Each row was made from one path, in order. Every step used is in the known rows, and no mark comes twice. Write each row's path.
Known rows:
zimuk tedol seve tubebat zonu fibuf bapifub: [ 1.30  1.70  0.58  4.17 -0.08  1.36 -0.98  0.84 -1.18 -3.52  0.18 -4.02
  3.87 -0.68  1.62  2.25 -3.00 -2.03  0.14  0.44 -0.79 -1.58  0.81 -2.39
  0.55  1.32  2.30 -0.85  0.02  0.63 -0.39 -0.05 -2.67  1.85  2.77  0.15
 -1.31 -0.22  5.45  0.57 -0.27]
zonu zimuk posi bapifub tedol seve tubebat: [-0.75  3.43 -0.93  2.48 -2.71  1.27  2.78  0.79  3.70 -0.54  1.28 -1.16
  3.71  1.30  1.34  0.45 -1.35 -3.03  1.20 -0.09 -1.34 -0.37  0.51  2.07
  1.05  1.78  1.27 -0.73 -2.72  3.73 -0.29  1.35 -2.74  2.56  3.05  2.18
  1.71 -2.42  0.98  0.98 -0.73]
posi fibuf seve tubebat zimuk zonu: [ 0.37  2.93  1.44  3.60  0.58  1.46  1.28 -0.68 -1.59 -4.81 -0.20 -0.24
  2.82  1.03  0.38  2.33 -1.89 -2.61 -1.11 -0.21 -1.02 -1.53  1.02  1.07
  0.43  0.24  1.09 -1.80 -1.43  1.09 -0.76  0.87 -0.18  1.26  3.45  0.25
  1.57  1.46  1.75  0.77  0.00]
tubebat zimuk tedol bapifub seve posi fibuf zonu: [ 0.07  0.36  2.91  3.73  1.68  0.46  3.21 -1.47  1.82 -4.23  0.76  3.71
  4.87  0.54 -0.70  0.31 -0.14 -0.44 -0.24 -0.13 -1.99  2.58  0.69 -0.02
  1.16 -0.80  1.63 -0.84  1.72  0.74  0.52 -1.51 -0.59 -1.12  2.59  1.01
  2.21  3.57  2.18  0.93 -0.29]
bapifub tubebat zonu posi fibuf: [ 0.05  0.63  0.10  2.07  0.98  0.75  0.26  0.23  2.20 -2.39  0.95  0.82
  2.20  1.59  0.91  2.45 -1.02 -3.44 -1.00 -0.25 -0.04 -1.92  1.09  0.49
  0.91  1.17  1.37 -1.28 -0.05  2.33  0.43  0.41 -0.82  1.02  2.63  1.79
  0.41  0.37  1.70  0.80  0.06]
bapifub seve tedol zimuk: [-0.90  0.35  0.80  3.04 -0.36  1.30  3.07  0.23  1.65 -2.21  0.81  0.26
  4.44  0.61  0.81  0.83 -0.55 -2.23  0.70  0.03 -2.25  0.46  0.24  0.24
  0.33  0.96  1.39 -1.16 -2.53  2.65  0.05 -1.20 -1.13  0.68  2.58  1.42
  3.20 -0.55  1.14  0.95 -0.11]
posi zimuk bapifub tubebat: [-0.79  2.06 -2.96  2.75 -1.07  0.74  1.25 -0.39  1.77  0.41  0.80  0.80
  1.97  1.37  0.73 -1.03  1.21 -0.58  0.23  0.03 -1.57 -0.44  1.42  2.07
  1.31  0.86  0.86  0.11 -0.28  1.81  0.85  1.59  0.20 -0.03  3.09  2.47
 -0.02  1.44  0.52  2.05 -0.92]
bapifub tedol seve posi zimuk zonu fibuf: [ 0.52  2.59 -0.93  3.27  0.16  0.41 -1.87  0.48  1.98 -0.89  0.70 -1.29
  2.05  0.24  1.70  0.11 -2.10  0.59 -0.24  0.27  0.12  1.51  0.65  1.95
  1.20  1.80  2.50 -0.12 -1.89 -0.81  0.34 -0.76 -1.36 -1.73  2.93  0.40
 -1.02  2.81  1.83  1.27 -0.60]
tedol zimuk zonu posi: [-0.06  2.16  1.35  2.03  0.86  0.22  0.28  0.71  0.59 -1.22  0.72 -1.03
 -0.37  0.98 -0.46  0.45 -1.61 -4.28 -1.32 -0.08 -0.26  1.67  0.74 -4.30
  0.93  0.93  0.78 -1.39  2.27  0.79 -0.06  0.11  0.08  2.08  2.53  2.19
  0.47  1.16  0.56 -0.49 -0.13]
zimuk zonu posi fibuf tedol seve: [ 0.89  2.00 -0.01  1.94  0.56  1.10 -0.91 -0.16  1.94 -2.66  0.60 -1.77
  3.03  1.01 -0.80  2.27 -1.09 -3.31 -0.81 -0.37  0.78  0.00  0.46 -1.11
  0.87  0.51  1.50 -1.45 -0.24  1.31 -0.70 -0.59 -1.82  0.79  3.07  1.12
 -0.49  2.05  0.58 -0.07 -0.14]
tubebat zimuk bapifub tedol seve fibuf: [-0.40  0.47  1.00  2.73 -0.92  0.96  2.51 -0.82  3.41 -2.35  1.33  2.40
  3.85  0.51  0.38  1.30 -0.09 -0.16  0.56  0.21 -2.39  1.13 -0.04  0.69
  1.11  0.51  1.31 -1.77 -2.74 -0.23  0.67 -0.53 -2.12 -1.13  2.09  1.60
  0.50  0.67  1.85  1.09 -1.43]
tubebat zimuk bapifub seve tedol: [-0.57  1.27  0.98  2.64 -2.00  1.43  3.93 -1.50  2.08 -2.55  0.87  2.42
  3.98  0.71  0.63 -0.10  0.31 -2.20  0.59  0.04 -2.82  0.35 -0.15  0.00
  0.97  0.35  0.46 -1.19 -1.64  2.15  0.42  0.06 -1.14  0.70  2.67  1.81
  2.25 -0.09  1.56  1.40 -0.59]
bapifub tubebat zonu fibuf tedol: [-0.02 -0.20 -1.80  3.59 -0.36  1.38  0.40 -0.42  0.20 -2.08  0.62 -1.56
  2.79  0.59  1.48  2.67 -0.06 -2.57  0.49  0.22 -1.08 -3.15  0.71 -0.78
  0.96  1.50  1.20 -0.42 -2.11  1.85  0.45 -0.47 -0.54  0.49  2.62 -0.03
 -1.45  1.15  2.51  1.03  0.00]
fibuf zonu tedol bapifub: [ 0.10 -0.63 -0.96  3.47  1.39  0.61  1.16 -0.62  0.50 -2.33  0.60 -2.47
  3.81  0.27 -2.07  0.86  1.36 -1.12  0.37  0.31 -1.60  0.68  0.92 -4.73
  1.03 -0.10  1.52 -0.40  1.14  0.61  0.28 -0.93 -0.59  0.37  2.35  1.25
 -0.53  3.04  1.32  0.29 -0.31]
tedol bapifub seve fibuf zonu zimuk posi: [-0.48 -1.59  1.07  1.74 -0.08  0.58  2.57 -0.39  5.01 -1.27  1.37  1.29
  3.79  1.15 -0.65  1.08  0.57 -1.88  0.28 -0.01 -1.13  3.17 -0.18 -0.74
  1.06  0.46  1.73 -1.62 -2.19  1.65  0.08 -1.01 -1.07 -0.44  2.13  2.93
  2.38  0.45 -0.01  0.41 -0.80]
seve bapifub tubebat zimuk posi fibuf: [-0.64  1.74  1.72  4.54 -1.13  1.10  2.89 -0.81  0.87 -2.47  0.80  3.06
  1.06  1.78  1.84  1.11 -1.23 -2.34 -1.14 -0.24 -1.66  0.56  1.05  3.38
  1.24  1.08  0.85 -1.29 -2.77  2.62  0.13  1.64 -0.64  0.22  3.09  1.48
  2.62  0.61  0.71  1.60 -0.70]
fibuf bapifub tedol seve tubebat: [-0.46  0.87 -0.34  4.28 -0.43  1.77  1.14  2.01  2.33 -1.90  0.79 -3.72
  5.92  0.11  1.81  2.72 -1.67 -0.66  1.21  0.16 -1.57  0.00  1.15  4.16
  0.25  1.92  3.02 -0.56 -4.69  2.26 -0.46 -0.82 -4.00  0.20  2.87  1.16
  1.92 -0.50  2.66  0.72 -0.69]
zimuk bapifub tedol seve posi fibuf: [-0.21  1.32  0.29  2.77  0.01  0.89  1.51 -0.62  3.04 -3.27  1.12  2.67
  5.51  0.90  0.17  0.55 -0.08 -0.30  0.29 -0.29 -0.81  0.76  0.21  3.80
  1.44  0.07  1.79 -1.09 -1.30  1.42  0.55 -0.42 -2.62 -1.26  2.88  1.38
  1.64  2.19  2.22  1.60 -0.69]
seve posi fibuf bapifub tubebat: [-0.51  0.50 -0.08  4.17  1.41  1.08  0.60  0.42  1.60 -3.01  0.32  0.79
  5.41  1.23  0.90  1.93 -0.54 -0.74 -0.21 -0.46 -0.55 -0.24  1.37  7.46
  0.62  0.30  2.54 -0.68 -2.11  2.73 -0.11  0.41 -1.35 -0.79  2.96  0.99
  3.07  2.54  2.39  1.58 -0.30]
fibuf zonu posi zimuk bapifub: [-0.47  1.43 -2.49  0.57  0.76  0.30  0.44 -0.91  2.68 -0.36  0.76 -1.22
  2.63  1.70 -1.15 -0.49  2.28 -3.47 -0.86  0.19 -1.08 -0.95  1.10 -1.40
  1.16  0.75  1.01 -0.24  2.13  2.91  0.83  0.76  0.93  1.82  2.52  3.83
 -0.52  1.70 -0.43  0.82 -0.35]
tedol bapifub seve tubebat zimuk: [-0.46  0.21  2.62  4.21 -1.63  1.47  3.83  0.65  1.25 -2.08  0.91 -0.01
  3.45  0.15  1.15  1.05 -1.15 -1.32  0.42  0.27 -2.90  2.39  0.89 -0.19
  0.95  1.30  1.55 -1.05 -2.90  1.14 -0.10 -1.37 -2.13 -0.19  2.62  1.78
  2.88 -0.42  1.59  0.26 -0.84]
bapifub seve tedol zimuk posi: [-0.82  0.57  1.38  2.93 -1.34  1.20  2.88 -0.33  1.95 -1.68  1.11  1.33
  2.78  1.20  1.27  0.59 -0.57 -3.28  0.25  0.03 -2.21  0.19  0.06 -0.40
  0.76  1.42  0.78 -1.53 -2.93  3.14  0.05 -0.33 -1.06  1.33  2.82  1.89
  3.41 -1.54  0.18  1.07 -0.28]
posi fibuf bapifub tedol seve tubebat zimuk: [-0.25  1.64  1.32  4.46 -0.13  1.85  2.49  0.75  1.65 -3.84  0.73 -1.17
  5.65  0.60  1.36  3.22 -1.99 -1.55  0.36 -0.02 -2.23 -0.73  1.32  4.09
  0.34  1.19  2.31 -1.30 -3.83  2.39 -0.56 -0.77 -3.46  0.35  2.78  0.50
  2.52  0.06  1.96  0.67 -0.40]
posi fibuf zonu tedol bapifub seve tubebat zimuk: [ 0.08 -0.20  1.25  4.17  0.73  1.43  3.73 -1.27  0.46 -4.09  0.73  0.26
  5.88  0.63 -0.96  1.68  0.17 -2.05  0.46  0.16 -2.94 -0.21  1.30 -2.64
  0.95 -0.10  1.12 -0.68 -0.46  2.10  0.14 -1.44 -1.29  0.70  2.63  0.75
  2.00  1.54  1.13  0.59 -0.09]
zonu fibuf bapifub tubebat zimuk tedol: [ 0.47  2.28  0.23  4.64  0.39  1.12  0.68 -0.38 -0.93 -2.55  0.26 -0.46
  1.91  0.16  0.94  1.33 -2.26 -2.63 -0.26 -0.03 -1.62  0.02  1.39 -1.04
  0.98  0.38  1.22 -0.15  2.21  0.86  0.32  1.19 -1.21  0.11  2.68  0.25
 -0.67  2.25  3.21  0.68 -0.39]
bapifub seve tubebat tedol zimuk: [-0.20  0.71  1.14  3.77 -0.76  1.38  3.65  0.53  0.60 -2.28  0.99 -0.34
  4.38  0.06  1.05  1.01 -1.89 -1.82  1.05  0.47 -3.22  0.48  0.85 -3.59
  0.55  1.53  1.02 -1.37 -1.89  2.09  0.14 -0.98 -2.18  1.74  2.64  1.54
  3.41 -2.12  2.55  1.23 -0.11]
tubebat tedol zimuk posi bapifub seve fibuf zonu: [-0.29 -0.54  0.76  2.22 -0.11  0.82  3.44 -1.94  2.85 -2.25  1.44  3.29
  5.02  1.29  0.58  0.99  0.58 -2.56  0.86  0.26 -2.87 -1.51  0.17 -1.45
  0.59  0.62  0.56 -1.88 -1.91  3.79  0.50  0.26 -0.41  2.30  2.18  2.16
  3.69 -1.48  1.30  2.18 -0.36]
fibuf bapifub seve tedol zimuk: [-0.77  0.09  1.06  3.72 -0.24  1.68  2.63  0.78  1.68 -2.50  0.63 -0.95
  5.62  0.42  0.94  1.75 -1.03 -2.55  0.98 -0.11 -2.01  0.56  0.45  2.63
  0.00  0.82  1.91 -1.09 -2.98  3.38 -0.55 -0.90 -1.87  0.83  2.55  1.22
  4.27 -0.38  1.70  0.63 -0.04]
tubebat bapifub seve tedol: [-0.35 -0.27  0.79  3.31 -1.39  1.50  2.99 -0.20  2.71 -2.13  1.01  0.71
  4.81  0.15  0.96  0.28  0.23 -0.35  0.42  0.05 -1.87  2.37 -0.13  1.29
  0.70  0.73  1.80 -0.95 -3.65  1.61  0.26 -1.12 -2.38 -1.45  2.73  2.00
  2.62  0.50  1.69  1.27 -0.62]
posi bapifub tubebat zimuk zonu tedol seve: [ 0.56  3.91 -0.62  4.17 -1.46  0.86  1.14 -0.73  0.55 -0.90  0.70  0.24
  1.85  0.39  0.25 -0.07 -1.74 -0.92  0.99  0.01 -1.56  0.28  1.09 -2.33
  1.29  0.58  0.40 -0.27  0.84 -0.03  0.05  1.47 -0.82  1.30  2.82  0.00
 -0.85  1.51  2.35  1.00 -1.10]
posi bapifub seve tedol zimuk zonu: [-0.60  2.47  0.62  2.98 -1.10  1.26  2.97 -0.31  1.02 -1.97  0.73  1.37
  3.62  0.83  1.41 -0.35 -0.87 -2.55  0.84 -0.29 -1.39 -0.54  0.21  1.72
  0.29  0.46  0.78 -0.80 -1.48  3.23 -0.31  0.43 -0.36  2.23  3.04  0.91
  3.06 -0.04  1.45  1.49 -0.06]
posi zimuk tedol bapifub tubebat zonu fibuf seve: [ 1.04  1.59 -0.93  4.32  0.06  1.26 -0.82  0.51 -0.90 -2.23  0.40 -1.33
  1.71 -0.11  1.04  1.63 -2.07 -0.81 -0.03  0.17 -0.25 -0.50  1.30 -0.58
  1.12  1.09  1.65 -0.04  0.38 -0.66  0.21  0.53 -0.69 -1.79  2.98  0.26
 -1.78  2.31  2.93  0.54 -0.42]
fibuf seve bapifub tubebat tedol zimuk zonu: [ 0.13  2.24  0.98  5.41 -0.37  1.63  2.51  1.27 -0.92 -2.76  0.52 -0.40
  2.18 -0.17  1.13  1.73 -3.46 -0.77  0.45  0.09 -1.39  2.22  0.89 -0.36
  0.57  1.54  1.15 -1.14 -2.71  0.30 -0.38  0.54 -1.42 -0.29  2.91  0.52
  2.58  1.07  3.01  0.69 -0.46]
tedol seve bapifub tubebat zimuk: [-0.57  1.56  1.17  4.87 -1.57  1.25  2.73  1.13  1.73 -1.24  0.78 -0.37
  2.58  0.12  1.73  1.15 -2.00  0.01  0.30  0.26 -2.25  3.09  0.94  2.07
  1.01  2.04  2.01 -0.79 -3.81  0.48  0.11 -0.41 -1.97 -1.12  2.40  1.43
  1.49  0.54  2.36  0.60 -1.47]
zonu zimuk bapifub tedol: [-0.82  2.15 -1.39  1.73 -0.96  0.62  2.69 -0.32  3.38 -1.10  1.13  0.70
  2.77  1.07 -0.75 -0.38  0.04 -2.54  0.83 -0.32 -0.92  1.62  0.09 -0.89
  1.33 -0.16  0.67 -0.63  1.42  1.80  0.46  1.13 -1.42  0.93  2.70  2.14
  0.60  1.01  1.26  0.90 -0.30]

Which path is each row?
[ 1.79  2.64 -0.25  3.92 -0.07  0.78 -2.20  0.47  0.47 -2.09  0.26 -3.08
  2.78 -0.63  0.83  0.64 -3.08  0.54 -0.29  0.58 -0.33  1.72  0.66 -0.94
  0.86  1.62  2.43 -0.96 -1.11 -1.05 -0.52 -0.32 -2.09 -0.51  2.63  0.40
 -0.16  2.14  3.50  1.10 -0.45] | tubebat tedol seve posi zimuk zonu fibuf bapifub
[-0.36  0.51  1.41  4.38 -0.78  1.48  1.48  0.74 -0.43 -2.78  1.06 -1.62
  1.96  0.84  2.72  2.96 -2.17 -4.85 -0.04  0.36 -1.84 -2.97  0.89 -0.49
  0.78  2.35  1.12 -1.22 -2.77  3.29 -0.06  0.06 -1.75  2.77  2.58  0.64
  1.54 -1.66  2.23  0.43  0.22] | seve tubebat zonu fibuf bapifub tedol zimuk posi
[ 0.07  1.26 -0.38  2.01 -0.03  2.10  1.61 -0.28  1.52 -4.49  0.70  1.11
  4.82  1.45  0.43  3.07 -0.39 -4.27 -0.46 -0.38 -0.38 -3.84  0.43  3.18
  0.76  0.91  0.89 -1.48 -2.14  3.37  0.17  0.89 -1.34  0.62  2.88  1.83
  1.17  0.24  1.77  0.64  0.02] | zimuk bapifub tubebat zonu posi fibuf seve tedol
[ 0.31  3.45 -1.21  2.58 -2.93  1.04  2.76  0.16  3.54 -0.25  1.41  0.30
  2.37  0.79  0.45  0.01 -1.89 -2.03  1.22  0.09 -1.68  0.92  0.42 -2.33
  1.44  1.71  0.51 -1.22 -0.81  2.20 -0.02  1.65 -2.63  1.75  2.60  2.20
  1.10 -1.87  1.64  1.23 -0.93] | zonu zimuk posi bapifub tubebat tedol seve
[-0.96  2.74 -0.60  2.40 -2.37  0.92  2.88  0.13  2.94 -1.10  1.21  0.00
  2.34  1.72  1.99  0.73 -0.88 -3.72  0.91 -0.04 -1.17 -2.67  0.39  1.45
  0.86  1.54  0.64 -0.92 -2.03  4.07 -0.10  2.16 -0.95  4.24  3.03  1.71
  1.49 -2.91  1.86  1.54 -0.03] | seve tubebat zonu zimuk posi bapifub tedol
[-0.11  1.56 -0.45  3.31 -1.22  0.92 -0.30  2.23  3.44  0.42  1.02 -2.29
  1.98  0.60  2.29  1.39 -2.19 -0.77 -0.16  0.36 -0.31  1.49  1.20  2.72
  0.88  3.12  2.52 -0.40 -3.57  1.08  0.09  0.02 -1.46 -0.20  2.47  2.48
  0.30 -0.72  2.04  0.52 -1.10] | tedol seve bapifub tubebat zonu posi zimuk
[-0.18  0.93 -1.27  1.20 -0.28  0.81 -0.34  0.31  5.11 -0.33  1.43  0.14
  3.95  1.13  0.28  0.96  0.04 -1.05  0.01  0.09 -0.54  0.67  0.51  2.62
  1.03  1.22  1.99 -0.96 -2.26  0.89  0.62  0.10 -2.10 -1.09  2.38  3.16
 -0.08  0.26  0.38  0.95 -1.28] | zonu posi zimuk bapifub tedol seve fibuf
[ 0.28  4.12  1.41  2.47 -1.57  1.11  1.38  0.66  1.03 -1.54  0.63 -1.79
  1.79  0.72  0.99  0.60 -2.13 -3.66 -0.61  0.16 -1.32 -0.20  0.95 -0.91
  0.85  1.80  1.06 -1.15 -0.55  1.73 -0.45  0.70 -1.31  3.10  2.72  2.14
  0.42 -0.83  1.67 -0.09 -0.88] | tedol seve tubebat zimuk zonu posi bapifub
[ 0.79  1.31  1.15  3.94 -0.85  0.52  0.76  0.40  2.48 -0.96  0.98  0.90
  2.31 -0.22  0.87 -0.84 -1.89  2.17  0.42  0.35 -0.96  4.37  0.53 -0.40
  1.11  1.10  1.84 -0.80 -1.77 -1.32 -0.10 -0.90 -1.59 -1.63  2.94  1.31
  2.10  1.75  2.18  1.56 -0.63] | tubebat tedol bapifub seve posi zimuk zonu
[ 0.61  3.04  0.58  3.57 -1.35  1.09  0.56 -1.28 -0.07 -2.82  0.23 -0.61
  3.17  0.23  0.52  0.69 -0.98 -2.22  0.08  0.12 -1.07 -0.43  0.09  0.43
  1.24  0.72  1.08 -0.82 -1.02  0.83 -0.36 -0.24 -0.43  0.91  2.64 -0.24
 -0.42  2.51  2.53  0.55 -0.64] | tubebat zimuk zonu fibuf tedol seve posi bapifub
[ 0.20  2.22 -1.00  2.61  0.40  0.78  1.06  0.83  2.21 -0.70  0.85 -3.34
  3.57  0.24 -0.40 -0.34  0.26 -0.89 -0.73  0.64 -1.83  1.51  1.52 -2.82
  0.98  1.72  2.08  0.01  0.47  0.84  0.65 -0.95 -1.33  0.32  2.62  3.52
 -1.43  1.01  0.91  0.16 -1.00] | fibuf zonu posi zimuk tedol seve tubebat bapifub
[-0.40  1.11  0.22  3.33  0.75  0.69  1.24  0.82  2.78 -2.91  0.50  0.63
  4.33  1.18  0.43  1.99 -1.50 -1.55  0.15 -0.39 -0.09  0.21  0.77  4.63
  0.69  0.37  2.07 -1.17 -0.86  2.14 -0.35  0.51 -0.71  0.76  2.51  0.84
  2.42  1.34  3.14  0.94  0.08] | seve posi fibuf bapifub tubebat zonu zimuk
[ 0.41  2.11  1.00  3.58 -0.43  1.26  1.84  1.41 -0.08 -3.50  0.24 -2.75
  3.10 -0.24 -0.60  1.66 -2.37 -1.88  0.52  0.07 -0.61  1.10  0.48 -2.78
  0.67  0.37  1.53 -1.22  0.57 -0.18 -0.75  0.34 -1.41  1.28  2.90  1.05
  0.12 -0.02  3.76 -0.44 -0.20] | fibuf seve tubebat zonu zimuk tedol bapifub
[-0.87  1.02 -0.20  3.55 -1.03  1.92  3.65  0.27  0.01 -3.36  0.75  0.78
  3.82  0.66  0.79  1.94 -0.09 -2.64  0.85  0.12 -2.38 -2.62  0.39  0.90
  0.69  1.32  0.43 -1.34 -2.95  2.19  0.35  0.02 -0.27  0.87  2.51  1.16
  1.53 -0.14  2.15  0.60 -0.37] | fibuf seve tedol zimuk bapifub tubebat zonu
[-0.60  2.79 -0.58  2.50 -2.12  1.50  2.21  0.26  2.39 -2.16  0.85 -0.75
  3.81  1.57  1.62  2.18 -1.53 -4.22  1.14 -0.23 -0.65 -3.03  0.28  3.12
  0.67  1.44  0.89 -1.11 -2.90  4.08 -0.57  2.47 -1.19  3.38  3.22  1.33
  2.27 -2.71  2.20  1.01  0.01] | fibuf seve tubebat zonu zimuk posi bapifub tedol
[ 0.30  1.28 -0.33  3.40 -1.01  0.95  0.12  0.31  1.27 -1.97  0.77  0.12
  4.08  0.27  2.33  1.15 -1.36 -1.14  0.54  0.24 -0.82 -1.63  0.53  2.83
  1.28  1.93  2.02 -0.50 -2.08  1.65  0.54 -0.11 -1.30  0.11  2.32  0.64
  0.03  0.57  4.28  1.34 -0.79] | tedol seve posi bapifub tubebat zonu fibuf
[ 0.63  1.77  2.06  4.43  0.21  1.66  2.59  0.30 -0.31 -4.00  0.67  0.32
  4.56  0.28  1.10  1.84 -3.19 -2.23  0.41 -0.09 -1.71  0.08  1.10 -0.93
  0.20  0.50  1.14 -1.65 -1.18  2.43 -0.82 -0.19 -2.50  2.13  3.16  0.38
  4.17 -0.31  2.79  1.32  0.43] | posi fibuf bapifub seve tubebat tedol zimuk zonu
[ 0.41  0.90 -1.07  3.98  0.46  0.75 -1.33  1.00  2.71 -0.92  0.64 -0.87
  3.84  0.16  1.81  1.88 -1.61  2.02  0.74  0.28 -0.68 -0.43  1.24  3.42
  0.20  1.15  2.76 -0.74 -2.46 -0.59 -0.02  0.49 -1.17 -0.68  2.60  0.74
 -0.78  0.45  3.75  1.80 -1.19] | posi zimuk tedol seve fibuf bapifub tubebat zonu
[ 0.62  0.78  1.45  3.81  0.48  0.64  0.07 -1.34 -0.74 -3.64  0.65  0.37
  2.06  1.37 -0.68  2.19 -1.19 -4.39 -0.39 -0.17 -0.75 -2.15  0.72 -3.81
  0.93 -0.32  0.22 -2.01  1.79  2.21 -0.60  1.51 -0.19  3.47  2.72  0.09
  1.64  0.15  1.99  0.74  0.41] | tubebat zonu tedol zimuk posi fibuf bapifub
[-0.49  0.75  1.97  1.97 -1.43  1.14  2.89  0.51  1.64 -1.67  1.33  0.80
  3.06  0.92  0.99  0.83 -1.06 -5.19  0.22  0.16 -1.89 -0.45  0.49 -3.09
  1.19  1.52  0.32 -1.30  0.27  3.06  0.46 -0.21 -1.10  3.21  2.43  2.98
  2.40 -2.43  2.23  0.07 -0.26] | tedol zimuk bapifub seve tubebat zonu posi
[-0.46  2.62 -1.71  2.02 -1.42  1.32  0.96  1.24  3.53 -0.03  1.29 -2.12
  3.76  1.00  1.00  0.40 -0.47 -2.18  0.28  0.27 -1.38 -0.27  1.25  1.68
  1.18  2.26  1.67 -0.14 -2.10  2.30  0.49  0.13 -2.64  0.68  2.92  3.30
  0.09 -0.91  0.38  0.65 -0.97] | zonu posi zimuk bapifub tedol seve tubebat
[-0.10  1.13 -3.40  3.03 -1.53  1.31  0.52 -1.21  0.42 -0.87  0.73 -0.47
  2.26  1.02  1.19  0.77  1.25 -2.25  0.54  0.27 -1.33 -3.66  0.94 -0.04
  1.42  1.22  0.38  0.13 -1.03  2.08  0.77  0.74  0.51  0.69  2.86  0.83
 -2.07  1.47  1.47  1.68 -0.28] | posi zimuk bapifub tubebat zonu fibuf tedol
